Each row has a hidden value; after the row comes its band, the name of the range that the value falls in. Each part has its own.
[ 106   60   88  140    4  -91   10  168  223  -53  -54  119   47   21
 -146  -46   -1  125   62  -78  -52  -63  -67   -3  -24 -322   25   22
  174  143  -35   70 -139 -185  118  138  107   29]
GB
[ -96   14  -43  -84  129   86  -11  -19   -8  -42  125   21 -154 -118
  139   39   37  -20 -231   45  -53   10  267 -107    4  -77   97  -10
 -113   37   36 -162   77   25 -104  -63 -284  134]
MJ
[ -84   11  -91  -60  154  127   35   57   -8  -23   83   42 -133 -150
  140   79   -5 -122 -388   75   25   -6   70  -82   82   73  177   40
 -109   28  -19 -181  207   34 -119  -42 -281   95]
DQ
[  13  -24   63  225   60 -113   46   24   19 -285   76  158  -87   23
   27  183  -13   32   60  -23  -55    0   84   37 -187 -230   57 -103
   88  199  -72  134  -72   90  -16  122 -202  -10]
Dz
[-117   -1  -60  -65  186  124   -3  -55  -42  -99  150   -3 -150 -155
  163   92  -31  -95 -215   65  -64   42  144  -73  -31  -13   96   -1
 -120   30    2 -136  153   39 -136  -47 -322   84]
DG
[ -54   23 -104  -65  127  178   63  -84  -56  -82  127  -27 -176 -149
  139  151  -60 -129 -236   17  -48    4   46 -124  -12  105  108   24
 -114  -33   -5  -90  182   70 -180  -93 -309   99]
Bp
[ -27  -25   40   66  -60  -54   28  -54    3  -79  -86   89   24   88
   80   81  194  134  -27   76    2    4   84  -73   46  123   59  -72
    4 -112 -150  101    2   80  -47  -17    4  -72]
Mg
[ 170   40   64  131 -189  -42   43   25   76 -116  -88  -21   96   35
 -104   31  -32   86  281  -84   23  140  -77   -5 -172  -70  -39  -52
  172   78   -3  180 -174 -134   73  -34  205  -12]
Bp
[ -35   37  -57 -109 -116   43  107  -56 -117   -9   19  -26  -66  -35
  116   91  100  -38 -136   81   74  168  112 -153   46  283   75  -17
  -62 -117   74  -46   58   79  -74 -186  -76   67]
GB
[ 163   -2   58  131 -185 -114   13  114  115  -24 -138   30   98   16
  -90   -3   18  103  143  -27   52  110  -65   49  -42  -13   49  -20
  237   90   16  147 -134 -193  112   52  229  -53]
DQ
[ -94  -20  -81  -68  142   96   -6  -14  -17  -50  136   35 -149 -142
  141   66    4  -74 -256   54  -56   -6  205  -88   10   14  103    0
  -80   15   22 -138  144   20 -140  -48 -312  115]
MJ
[ -10   83  -10 -200  -32  140   17 -153   -3   68  -13 -200   -5 -119
   40  -11  -32   12   61   39  -73  206 -108 -118   61  141    4   88
  -21 -166   92  -40   35 -172  -28 -116  105  -15]
GB
[ 207    4   13  104 -227 -144   39  111   34 -109  -89  112   69  128
  -62  108  127   29   53   34  202   57   96   82  -22   50   82  -24
  152  137   35  116 -188   67  -41    1   75  -57]
Bp
[ 181   97   78   59 -210 -105   79    0  117  -64  -83   13  119  129
 -180   11   54  132  333  -59  -20   60 -142  -54  -51  -49 -103   25
  206  -58   41  227 -238 -112   74    1  279  -40]
DJ
[ -58  -61   -9  127   72   41   61  -30   32 -171  -26  210  -16   17
   -7  145   57   62 -154  -43  -47 -119  -19 -116   12   11   97  -60
  -27  -32 -285   74  140   90 -171   12 -193   -9]
GB
[  27   49  -69   55   51  -38  118   38  -51 -204  211   56 -159  -50
   63  194  -71 -181  -36   34  -16   38   45  -23 -141   -7   15    3
   64   93  153   40    1  123  -64   10 -273   98]
Dz
[ -10   99  -29 -127  -56   84  109 -111 -117  -26   32  -99  -84  -25
  146  126   83  -67 -100  113   68  170   12 -123   45  259   76   32
 -109 -129   84  -32   36  116  -70 -162  -68   12]
DJ
[ 223   85 -127 -355  178  262  -68 -535  125   18   96 -289 -109  -73
 -132  273 -186  -94  262   -4 -341 -208 -521   49  271  191  -49  425
  107 -380   83  206   52 -117 -498  170  -56 -339]
DJ
[ -51  -17   20  -24   70   11  -59  102  217    1  -56  171  121  -11
 -168 -132   50  149  -67  -63  -80  -95   23  -96  103 -251    3   32
   50   13 -161  -83   16 -205  -58   49   37   47]
DQ
[  74   85   82  195   91  -62   38  154  216  -97  -14  100   18   29
  -71   -8   -5   76   51  -38  -94 -119 -149  -17  -59 -272   -2   14
  141   72  -81  115  -77 -115  140  155   62   24]
Mg
[  82  221  -46 -264 -172 -114   48  403   70   59   51  -30  285   55
 -150 -237   81 -247   11  233  396  360  -41   57   66    3 -110  169
   60  139  397 -291 -210 -109  156 -152  305  109]
Dz
[ -66    4   22   75   84  -16   41   74   85 -116  -17  230   22   72
  -19   44  149   80 -193   18    7 -129   60 -108   72  -95   75  -27
  -52   -4 -214  -17   52   93  -92   22 -135   26]
DJ
[  86   95   70  158   85  -48   31  113  216  -79   -5   54   11   24
  -71   -5  -17   71   94  -33 -123 -116 -170  -17  -49 -247  -26   37
  152   32  -47  126  -84 -131  125  154   81    9]
Mg
[  -8   72    6 -212  -51  108  -23 -133   26  101   -9 -200  -25 -126
   38  -61  -13   71   77   18  -94  207   35 -114   49   35    2   67
   -5 -112  138  -77  -30 -220    3 -112  111   28]
DQ
[ -66   97   -7 -195  -92   87   30  -45  -53   -6   59 -157   67  -83
   33  -97    0  -30  133   54   23  328   81 -149  -94   56 -102   -6
  -63  -73  159 -118  -46 -125   36 -241  103  118]
DG
[ -24  109    9 -173  -89   76   55  -62   -3   69    0 -145    4  -79
   22  -63   20   40   60   26  -37  224   -1 -168   22   76  -29   39
  -18 -130  133  -65  -31 -152   57 -161  128   81]
GB
[ -32  -50   47  -42 -115   -9  -65  -70   76  -23  -74   16  138  -10
  -85 -109   66  202  214  -51  -90  134  138 -103  -51  -70  -83  -71
   79  -66  -71   40  -75 -217  -24  -88  152   16]
MJ
[-202  -61   53   72  174    7  -44   70  108 -160   25  151  103  -85
  -47  -84  -41   85    4  -23 -128   67    2  -72  -91 -278  -29  -81
    7   78 -207  -65  103 -171    8   50  -64   38]
Dz
[ -12   30   45   58  -87    5   87  -93  -44 -158  -85   78   69  135
   38  123  174   89   34   49   68   56  -13 -112  -13  138   18  -74
  -74 -118 -196  113  -16  171  -89 -105   18  -70]
Mg
[ 164  106   72   72 -252  -99  104  105   84  -84 -112   42  173  130
 -176  -16   62   83  250  -45  119  152 -123  -53  -80  -36  -68  -11
  152   31   25  141 -223  -78  105  -69  296    1]
GB
[   1  -26  -53  120  176   67   12   21   45  -71  161  -95 -203 -291
  143   95 -252 -134  -35  -17 -220   53  -83   18 -173  -19   71    5
  172   84  126   63  157 -233   71  110 -201   84]
DG
[ 131   47   30  166  -30  -52   66  107   85 -201   -1  170  -14   92
  -74  129   43   23  -19  -58   82  -80   51   -1  -92 -205   70  -34
   49  187  -85   74 -125  109  -61   38 -101   35]
Bp
[ -69    8   27  -12  103   49  -21   48  195  -32  -40  148  109  -15
 -158  -97   21  133  -32  -76 -121  -95  -78 -135   75 -222  -23   36
   25  -44 -196  -39   49 -181  -59   37   28   38]
GB
[  84   90  -67  -27   42   40   44  105  118  -14  146  -36  -79 -125
  -50  -16 -126 -105   15  -43  -90   -2  -18  -64  -79 -117  -43   81
  131   49  197  -26  -28 -173   27    0  -60  170]
MJ
[  80  -34   32  193 -176 -157   90   60  -70 -258  -17  129   58   95
    4  167   62  -13  141   38  140  169   57   50 -187   72   23 -130
  130  136  -23  179 -111  122   -5  -22   -9  -50]
Dz
[  45   21  283  299  -97  -59   54 -520    7 -318   79  -54 -351   59
   36  218  -15  574  679 -401 -588  -34  449 -286 -505 -638 -140 -324
   72   16  -93  468 -419  -10   77    6 -140  132]
MJ
[  -6   30  -69 -168 -205  -20   90  -56  -80   23   36   21  -37   28
   20   33  158   33  -42   36   48  123  263 -193   60  209   -7  -17
   -8 -139  139  -43  -52   59 -107 -210  -38  125]
DQ
[  77   60   39  168   80  -44   45   84  198  -89   11   78   -7   14
  -71   28  -26   60   86  -48 -154 -147 -171  -40  -48 -179  -33   27
  170  -11  -66  159  -39 -119   79  149   38   15]
Mg
[ -48  178   31 -178   -4  132   61  -91  -14   42   13 -228    9  -61
  105  -52   28  -10   70   99  -25  239 -104 -157    3   90  -49   61
 -110 -176  108  -75  -16  -85   94 -167  145   40]
Mg
[ -27   -1   73   56  -34  -58    9  -59   18  -74  -84   79    1   92
   90   70  209  166  -32   76   -5    3  128  -62   52   28   79  -68
  -23  -71 -138   73  -42   82  -24    2   -5  -73]
Mg
[ 138   -5   -2  173  -24  -96   53  120  120 -151   -4  219  -38   74
  -93  140   48   35  -72  -57   28 -164   43   17  -11 -143   97   -4
  140  146  -75  110  -78   60  -88  115 -123   13]
DQ
[-140  129   35  -38 -139   54  168    6 -213 -194   92  -17   -8   24
  153   22  116  -36    2   50  177  372  294 -254 -256   29  -49 -193
 -252   38   53 -135  -72  214   67 -384  -90  244]
DG

Next part:
[ -16 -207 -239 -367 -137  131 -290  178 -362  548 -263 -202   91   43
  -53   99 -147  -76    7  -45   76  -86  257  136 -459  -83  -18  -94
   16   94 -617 -575  -57  -46  158  -42  -52  -45]
W
[ 193  -78 -559 -524 -551 -376 -816  389 -282  464  326 -603  -78  377
    9  262 -645 -283  124 -630  336 -519  647 -370  374  -91 -179    2
   96  -64 -444 -255   65   77  297 -294  -14    7]
Z
[  45 -181 -177 -161   88   97   -5  303 -199  477 -273  267  126  -81
   17 -186   17   20  144 -120  -29 -340  -13  -83  -71 -289  157 -245
 -112  146 -254 -613   82 -320  176  -49  155  184]
V
[ 114    4 -168 -433   59  -14   94   95 -328  102 -413   19 -147  460
 -169   68 -138  -47   64 -280  100  -76   50    3   62   -3  109  141
   85  -34  -92 -297  112 -127  -71  -13  116 -152]
Q
[ -48  262  -65 -244  -17 -312 -136 -205   50 -533  116   29 -316  321
 -167  138 -230  135 -202 -434  195    8   30 -136  236  332  101  252
  224  -76  300  433 -189  437   89  169  -68  -63]
A
[-187  255  -55 -105  169  -27  541  110   34 -231 -508  292   39  167
 -253  162   83  -18 -362  140   85  348 -317   -3 -216  247  -57  232
  -96 -144  203 -195    5  -53   24 -104  -61 -278]
S
[-114   72  162  177  127  209 -233 -181  245 -262  -93 -119 -188   75
  -97  292  -40   50  -20  432  230  540 -189  114 -321  291 -276   87
  310 -149  -52  138 -210  264 -296  -84 -274 -179]
A
[-268  325   64  128  405  -20  270 -322  117 -321    8  705  116 -617
   85    2  -67  377 -238   17   34  423  -98  186 -386  391  652  252
  -42 -104  495  110   10  346  -23  -16 -187 -361]
V
[-560  -77  223  642  261   81   81 -301  417 -165  213  539  247 -833
   40   24  288  164 -216  381 -162  191 -161  203 -482   65  290   46
   45  189  299   93 -345  114  -86  218 -263  311]
J
[  56  194  116 -196  -28 -175  161 -233  -69 -651 -108  108 -461  437
 -603  288 -274   46  164 -240  -73  149   27  230  322   29  231  290
  307 -149  380  405  123  211 -283  290  -67  -14]
J
[ 236  -96 -300 -272 -288 -148 -372  111  -77  458  304  129   77 -342
  161 -267 -241   73  177 -712 -149 -739  283 -160  276 -284  437 -472
  -46  345 -397 -347   54  185  540  232  -17  468]
S
[-372  -26  115  263  204  163  245  -31  -39  222  -47  468  226 -596
   77   59  156  -54 -148  167 -116  181 -146  260 -308   97  289  -63
 -160   98  -61 -287  -60  -65  -90 -153 -228  101]
Z
[ 253  -83   59   33   53  107 -230  222  123  248  -45  250 -100  -18
   92 -172  -55    8  413 -152  -69 -341 -184 -242  442 -285    7 -482
  -40  150 -154 -306   51 -212   31   -6   56  497]
V
[-187 -120  -23  735  -44  -14  438  143  243 -211  335  300  -20 -492
 -477  161    4 -198  308  337 -101  -60 -231  234  230 -424  227  -61
  350 -149  273   48  403  -80 -199 -273 -174  123]
S
[-103  -25  334  403  203  223  160   21  218 -217 -171  243 -195   12
 -252  185  122 -106  241  433  -54  291 -427  128  135  -69 -177 -121
  141  -70  113   22  -18 -175 -417 -105 -152  251]
W
[ 137 -277 -341 -341 -186  119 -451  191 -376  665  155 -174  -19  -41
  152 -204 -124  -47  128 -484  140 -566  247  -13   25 -200  153 -396
  152  227 -743 -489   53   84  287 -103   43  135]
V
[-125 -170  -77 -174   90  -21 -253 -149   57  112 -140  212   82  -40
   23 -161   96  225  -77 -231  -97 -314  186  -68 -256 -121  224   25
   42  326    5 -207 -310  -49  126  531  114  343]
M
[ -28 -290 -399 -290  -86  349  -83  288 -276  358 -195 -423 -167  594
 -299  -28  146 -186 -101  -30  420 -198   61   69 -112 -181 -368  -17
  460  -46 -602 -470  231 -185 -208 -296  182 -366]
L
[  77 -111 -108   -7  -41   81 -476  173 -268  491  546   81 -143 -265
  316 -128 -219 -126  281 -520  203 -435  108  -73  565  -45  239 -441
   80   63 -420 -162  174   87  -25 -504  -70  196]
W
[-352  159  190  342  347  190 -122 -355  241  -30  203  441  155 -720
  365   81   42  193 -205  195   93  472  -91  173 -401  455  334   68
   -7   10  139   59 -200  316 -222 -150 -356 -146]
M
[  82   18 -379 -371 -314 -344  -92  274 -375  105   85 -154 -128  235
 -292  199 -445 -181   79 -488  124 -335  297  -59  273 -109  155   85
   94 -112 -136 -141  202   82  260 -186   -1  -68]
A
[-244   90  -80   41  107 -227  -75 -122  201 -323  119   76 -115  205
   55   40   71   23 -327 -258  250  -99 -108 -287  179  285  -60  244
  196   37  301  262 -324  173   17   58   -5   65]
Q
[-148  -10   -1   19   93 -123 -187  182  112  -11   18  176  -86  209
   42   -3   39  -70  -60 -195  141 -237 -107 -357  383   13 -187  -33
  -51   63  153  -38 -207 -220  -42  -77   94  345]
J
[ -13   63 -138  -44  -43  -30  514  361 -333   92 -241  146  -75   93
 -363  213 -141 -301   86   -8   45   51 -211  153  193  -85   76  -16
    2 -217 -109 -319  381 -161  -20 -483  -79 -183]
V
[-110  231 -277 -394  -17 -363 -469 -167  -59  -53  217  175   82 -223
  169   71 -445  305 -240 -522  173  -63  492 -158 -207  323  460  297
  -68   -7  227   67 -171  407  314  134  -69 -193]
W
[-193 -368  -42   83  131  391 -135  -70  116  309 -200   39   90 -107
   21 -271  456  130 -148  175   10 -214 -158   93 -531 -179 -103 -271
  252  372 -476 -406 -316  -46   70  338   44  277]
S
[-171  -54  -52   -2  148  196 -148   56 -100  285 -131   93   95 -207
  116   65   -5   24  -88  172  174  187  -34   89 -412  146   13  -43
   15  -10 -273 -334  -99   28  -26 -238 -125 -152]
A
[-158  138  133  450   57    1  184   29  184 -356   84   71 -177  -42
 -331  492 -203 -244  196  411  132  494 -193  165  190   95  -86  232
  250 -373  323  204  224    2 -510 -460 -299 -203]
M
[  58  119    0 -196  -54  140 -191   91  194  249 -366  -46  114   10
  188   78    8  -16 -204   93   37  189 -199 -170 -305  249 -320 -271
 -185  143 -444 -411 -314  120  268   61 -237  138]
S
[ -10 -157  -52  299 -100  -94 -390  171   80   -2  609  -36 -303   77
  -65   55 -165 -228  368 -298  205 -446   44 -203  848 -244  -45 -171
  341  -49   60  200  157  -84 -287 -349   10  347]
Z
[ -69   99  158  225  195  130 -118 -305  141 -148  275  229 -165 -275
  176   43  -37   70   71 -106  101  165 -141  116  156  263  274  -54
  244    6   61  214  -35  335 -271 -106 -248   -3]
Q
[-182  188 -276 -168   11   10  141   19  -65 -154  140  -20 -153  214
 -111   47    7  -52 -426 -313  410   46  -51  -20  135  331   -9  179
  261 -156  -31   57  149  266  -70 -347  -50 -475]
L
[  72  -55 -124 -150  -84 -138 -291  -35  -10    1   98   85 -100  -27
 -104  -35 -206  132  152 -318  -25 -308  180  -61   77 -145  244  -75
  150  123  -21  -38  -59  146  177  255   10  234]
A
[-115  254  -98 -425  -80 -349 -103   56   17   39 -224  213  140   65
  146   91 -149   19 -399 -465  -49 -108   86 -330   13  317   37   70
 -411  175   62 -173 -388   74  426  235  -84  275]
Z
[-179 -288  109  521  -60  169  137   12   84  127  169  191   28 -535
 -262   63  122 -144  275  292 -244 -122 -171  346 -100 -378  184 -303
  232  152 -219 -155   46  -22  -59   34 -230  431]
A
[-120   -5 -338 -418   34 -241 -434   19 -115   22  -65   -3   13  261
  -52   71 -276  193 -141 -326  266 -164  480 -219 -192   51  138  412
   82  -38  212 -116 -115  -32   52  124  192 -201]
Z
[-273 -244   -5  193   15   84  493  333 -237   22 -307   53 -124  305
 -571  214  201 -386   60  266   -4  -52 -268  208  105 -312 -216   65
  172  -83  -66 -258  145 -468 -286 -252   55  132]
J
[ -39  174   85  355  -16  171  662   45  -55 -596   27  -83 -513  334
 -760  484 -107 -368  197  338  218  541 -434  472  418   54 -112  186
  600 -525  135  327  603  154 -661 -623 -282 -530]
S
[  47  139 -142 -194  -43  158 -192   -7   33    1 -225 -243  -73  160
 -121  294 -233   14  -77  219  280  452   42   97 -404  259 -186  123
  212 -207 -255 -180   41  259  -91 -190 -226 -478]
S
[  51  269   54  213 -239 -169 -211  251   11  166  562   73 -104 -368
  205  340 -461 -410  206 -291  100   35  -79 -129  794  231   19 -340
 -172 -181 -157   58  201  202  -29 -746 -457  193]
J
[  83  -74 -498 -677  -50 -321 -445  378 -362  399 -264   56  114  349
  -55  -17 -433  126   74 -496  184 -466  603 -370  -39 -229  187  256
 -176  -24   79 -531   77 -371  250   23  379  -88]
J
[ -17  218  167  187  -11   72 -272 -362  412 -294  -10 -121  -63 -192
   24  425 -236   52    7  356   67  644  -52  135 -368  405  -75  136
  227 -107   15  194 -231  496 -181   81 -499 -147]
Q
[-144   81  210  -73  237  220 -230 -217  164   87 -304  267   98 -236
  233   10   95  225 -187  160  -42  330 -130   44 -519  314   16 -106
 -152  188 -159 -211 -427  147   23  250 -203  152]
W
[  52  329  282  448    1  237  -91 -132  506 -361  151  -72 -225 -181
  -41  442 -191 -130  124  503  181  760 -410  111   98  399 -318 -143
  246 -301  -41  258   59  433 -376 -419 -578 -196]
S
[-258  -27  106  181  333  364  315   35  -18    9 -339  194  -47   27
  -73   42  314  -42 -190  394  198  370 -452  178 -318  189 -166  -13
  146  -70 -148 -227  -54  -80 -271 -293  -86 -217]
V
[-232   26  143  443  188  190  540  247  -64  428  -29  668  297 -859
  185  -44  177 -205   -1  180 -205   75 -479  190  -15   -2  322 -446
 -353   83 -215 -498  140 -150  113 -488 -297  244]
V
[  48  -98  -70  161 -210 -233 -360   34   72  225  683  285  -21 -558
  216 -226 -160  -17  229 -668 -166 -752   90 -179  625 -234  444 -520
    4  330 -148   33  -59  232  390   98 -117  746]
A

[  69 -167  132  283  -17   -9   85   78  288  150  247 -156  109  100
  -51   -4   97  -86  215  -12   12  -44   80   65  -66   25  146 -198
   49  -14   -1 -208  -18  209 -178  175 -196  -94]
<82>
[ -90   17 -159   99   68 -112  168   41  -52  124  -16  250  -41  -67
   15 -180   41    5  -35  -12 -170  140  -75  -65   43 -196  151   74
  -47 -182   43   91   68 -105  256  231  333  111]
<75>
[ -38  -67   70  223   69   12   94   91  145  135  246 -164   84   -9
  -49   17    0  -69   83   -8   58  -76   66  121 -122   79  113 -211
   18  -56   28 -245  -78  153  -73   40 -135  -39]
<81>
[-102  -16 -148 -124   26   91   20  385 -464 -119    0  258  -29  -85
   29  152   98   59 -317 -159  114 -260   25  -24 -368 -346   21   67
   41   95   58 -307   -2   57   76 -238   38  288]
<84>
[ -97   32 -115   94   90 -106  123   36  -31  112  -16  189  -21   -6
   -7 -176   30  -22  -50    1 -127  100 -115  -42   55 -118  103   53
  -72 -149   60   69   39 -110  221  200  301  109]
<91>
[ -14  -95   55  243   39   -5   77   67  186  143  222  -81  101   94
  -51   16   52  -94   95   29   10  -79   18  117 -105   35  121 -119
   12  -38   83 -197  -27  137  -64   94 -101  -89]
<91>
[-191   29  262   29   62  -55  -14   56  -58  -24  194  -90    1  144
    2 -167    1    4  -72   65  -16 -170   -4 -188 -159  246   15  103
  -48   77  -22   38 -201    5   22  -83   56  365]
<81>
[   6   69 -205  121   54  -42   44  -12   76  116  -74  148   39   25
 -128 -104   41  -58    0   15   65   51 -238  120  105  -23   48   63
    4  -44  253  -28  -48 -148  244  196  165   58]
<81>
[ -53   25  -97   79   57  -91  -23  -91   30  176  -73   97  -20  -33
   -8 -200   48  -56   28  -16  -16   43 -196   12  -16   68  102  166
 -119 -104  123   28  -48  -99  197  160  223   44]
<75>
[  -7  -15   36   18  -59  -54  -76  -31  -85   45  215   26  138  232
   24   93  205  172   22   99   34  -16  -25 -123  -10   94   49   50
   35  163   58   25 -246 -115   49    9  -50  281]
<84>
[ -18  -71  -97 -103    5   86   -4  399 -291 -148  -89  258  -72  -95
  -35   84  165   27 -172 -196  152 -221   52  -87 -242 -310   54  -11
  131  187   60 -257  -24  113   27 -110  -77  358]
<95>
[ -64  -49 -119   38   66 -113  102   81  -52   89 -131  294 -107  -88
   32 -226   97  -27  -14  -88 -161  106  -66 -138   22 -220  165  105
  -63 -129    7   92  105  -37  192  241  301  143]
<95>
[ -69    5 -168 -178   -2  131   20  544 -565 -229  -96  335  -53  -68
  -13  149  104   32 -422 -230  173 -360  -20  -45 -420 -505  -54  114
   75  163   77 -377   57   64   62 -284   59  381]
<96>
[  83  -92  147  171   12  -38  -52  -55  202  216  148 -330   85  -24
   -4  -95   43  -38  216  -91  124   -1  -23   49  -48  221   79 -176
  -96  -47  -88 -220 -138  119 -177  112 -151  -52]
<82>
[-206 -172  -76  -20  134   21   31    9  -46  100   37  107  -47  -23
   78  -21   95  -34   -1  -34  -78  124  -20  -23   11   67  125 -135
  -79 -115  -40  -32  -15   60   90  117  108   -5]
<96>
[  35   20  -43   93    9 -139 -109  -83   71  181 -186  127  -33   33
  -19 -290   98 -124   45  -60   -8  -52 -276  -15  -74   12   87  328
 -179  -61  155   25   26  -81  131  190  242   16]
<82>
[  -5  -39  -97   94   31  -97  -15  -57   85  165 -145  164  -36   25
  -18 -241   86 -114   49  -49  -56   47 -233   -1   11  -35  101  203
 -131 -110  124   33   65  -59  150  246  254  -23]
<82>
[  35  -75  -64  -99  -54   47  -13  272 -289  -82  -24  163   -5    5
   16   51  146   81 -146 -168  105 -149  -28 -113 -197 -266    5   81
   35  127   -4 -211  -24   37  -13  -73   14  287]
<95>
[-338 -192 -131 -132  236  135   -2  -85  -67  107  -86   19 -135 -150
   58 -113  -85 -153  -83  -94   24  113 -185  108  -26  307   36  -72
 -183 -219    9 -112  -29   79  155   26  206 -126]
<81>
[ 113  -18 -240 -125 -135  173   61  378 -411 -190   14  216  121  165
  -93  227   95  122 -317 -139  233 -197 -195   41 -156 -443 -179  126
  131  188  151 -354   -3  -87   37 -141   53  277]
<96>
[-128   48  287   62   16 -108  -93  -20  -13   20  231 -105   61  228
   12 -125   91   52    0  120   -8 -173    0 -207 -139  293   41  136
  -45  149   10   83 -269  -39    3  -67  -16  376]
<81>
[ -76   41  210   49  -10  -72  -31  -11  -37   18  250 -130   98  217
   -3  -79   60  103   -7   95   19  -87  -28 -171  -52  226   -4   65
  -18  114  -15   41 -259  -81    6  -32    5  353]
<81>
[-117  -14 -149   69  123 -101  105   35   22  117 -151  245 -103 -100
  -13 -252   59  -82    5  -59 -129  162 -125  -56  110 -112  143    7
  -73 -175   45  101   82  -72  249  291  316   89]
<80>
[ -86   73 -220  112  103 -159   95  -32  -29  184 -130  305  -47  -49
   -2 -234   40  -64  -60    5 -162  112 -202   10   40 -170  146  198
 -135 -211  155  113  102 -168  325  247  418   21]
<81>
[  12  -29 -132  -93  -61   93   37  334 -393 -101   64  163   40  -21
   12  164  114  127 -226 -149  140 -182    1  -47 -265 -332  -16   41
   81  121   20 -295  -51   14   25 -163    0  297]
<75>
[ 107  -69  114  183   -3  -24  -54  -31  164  219  178 -348  130   -1
  -10  -32   43  -24  183  -88  157  -24  -42  101  -72  178   50 -194
  -96  -43  -68 -283 -137  102 -188   78 -166  -83]
<80>
[  87  -42 -186 -148 -106   78   17  253 -463  -61   73  116  121   85
   59  205  129  209 -249 -156  133  -69 -109  -44 -150 -375 -104   52
  -12   77  -44 -293  -27  -95  -12 -122   91  221]
<96>
[  19 -179 -233  -54 -122  252  236   82  -88 -108  164   96  157  329
 -127  124  -65   60 -163   17   88   92 -326  113  147 -131 -213  113
  122   -4  166 -174   14 -109   87   94  197   15]
<84>
[ -53   65 -146  121   75 -133    1  -73   19  193 -103  198  -12    2
  -20 -209   46  -92  -28   12  -70    9 -232   54  -40  -39  116  248
 -147 -138  200   42   35 -129  247  174  305  -12]
<81>
[  53 -140  107  162  -33  -11   58   79  145   91  157  -78   61   94
  -24  -62   81  -41  120  -45    7  -54    9  -26  -79   -6   93  -40
   11    5  -13 -145  -21  135 -118  127  -71   28]
<95>
[ -20 -101   86  185   68   -5   20   39  155  168  181 -197   70  -10
  -12  -17   45  -73  129  -44   65  -26   29   89  -81  129  108 -228
  -43  -61  -30 -225  -80  149 -109   84 -131  -68]
<96>
[-184 -250  -92  -91  124  162    2    7   74   11 -136   85 -126  -44
  -42 -119   10 -169   18 -113   77   65 -180   47   42  206   29  -41
  -25  -53   80 -101  -15  129   82  127   74  -28]
<95>
[-219 -268 -235 -181   66  176   59  -38 -235   54   10  165  -23   54
  111   57   -9  -19 -176  -74  -42  117 -227   75  -64    7  -25  116
 -148 -182   17 -141   74   17  114    6  285 -166]
<84>
[ -91   53 -182   80   95 -146   25  -34  -56  180  -95  259  -44  -87
   27 -163  100  -17  -20   -7 -108   90 -119  -18   -4  -99  177  126
 -105 -139  120   83   12 -130  282  186  285   77]
<84>
[ -45   60 -172  117   90 -140  -17  -75   64  196 -189  230  -41  -11
  -39 -254   71 -127    4   -8  -66   54 -270   48   33  -40  118  216
 -149 -141  206   75   54 -141  270  249  324  -14]
<96>
[ -14 -102   89  255   19    9  109   78  192  137  249 -121   83   45
  -49  -17   16  -91  111    9   12  -95   52   97 -150   46  131 -105
   30  -53   52 -211  -35  171  -80   81 -108  -66]
<75>
[ -10   38 -120  -14  -17   79   69  320 -249 -112  -23  192   23   66
 -103   16   18  -27 -260  -98  134 -243 -156   36 -215 -284  -73  161
   57   88  173 -249   21  -23   95  -96  115  242]
<91>
[ 177   -9 -199 -142 -217  153  145  226 -476 -121  206    6  236  254
  -16  216  -23  276 -327 -110  174  -62 -259    4  -84 -398 -282  190
   23   64   -5 -333  -33 -203  -28 -147  193  225]
<81>
[   3  -52  111  166   95  -43  -70  -62  161  247  170 -350   84  -94
   16  -38   40  -31  193  -71  137   27   18   98  -41  284  104 -311
 -113  -76  -93 -238 -188  108 -130   70 -177  -63]
<96>
[  41  -64  108  217   35   -5   16    0  173  216  250 -339  106  -88
  -14   -3    7  -21  186  -62  134  -27   62  116 -110  195  110 -265
  -32  -64  -63 -289 -167  148 -146   47 -207  -58]
<75>
[  32  -36  112  229   56  -39  -37  -72  206  254  249 -353  124  -63
  -14   -1   27  -20  209  -22  142  -21   42  136  -87  280  124 -258
  -60  -54  -24 -253 -210  112 -123   49 -222  -75]
<84>
[-208 -240 -132  -99  130  111    4   23  -13   33 -129  176 -124  -53
   20  -80   76 -120   -8 -103   -1  108 -128    4   33   97   81  -58
  -49  -81   36  -55   21   96  117  143  124  -17]
<82>
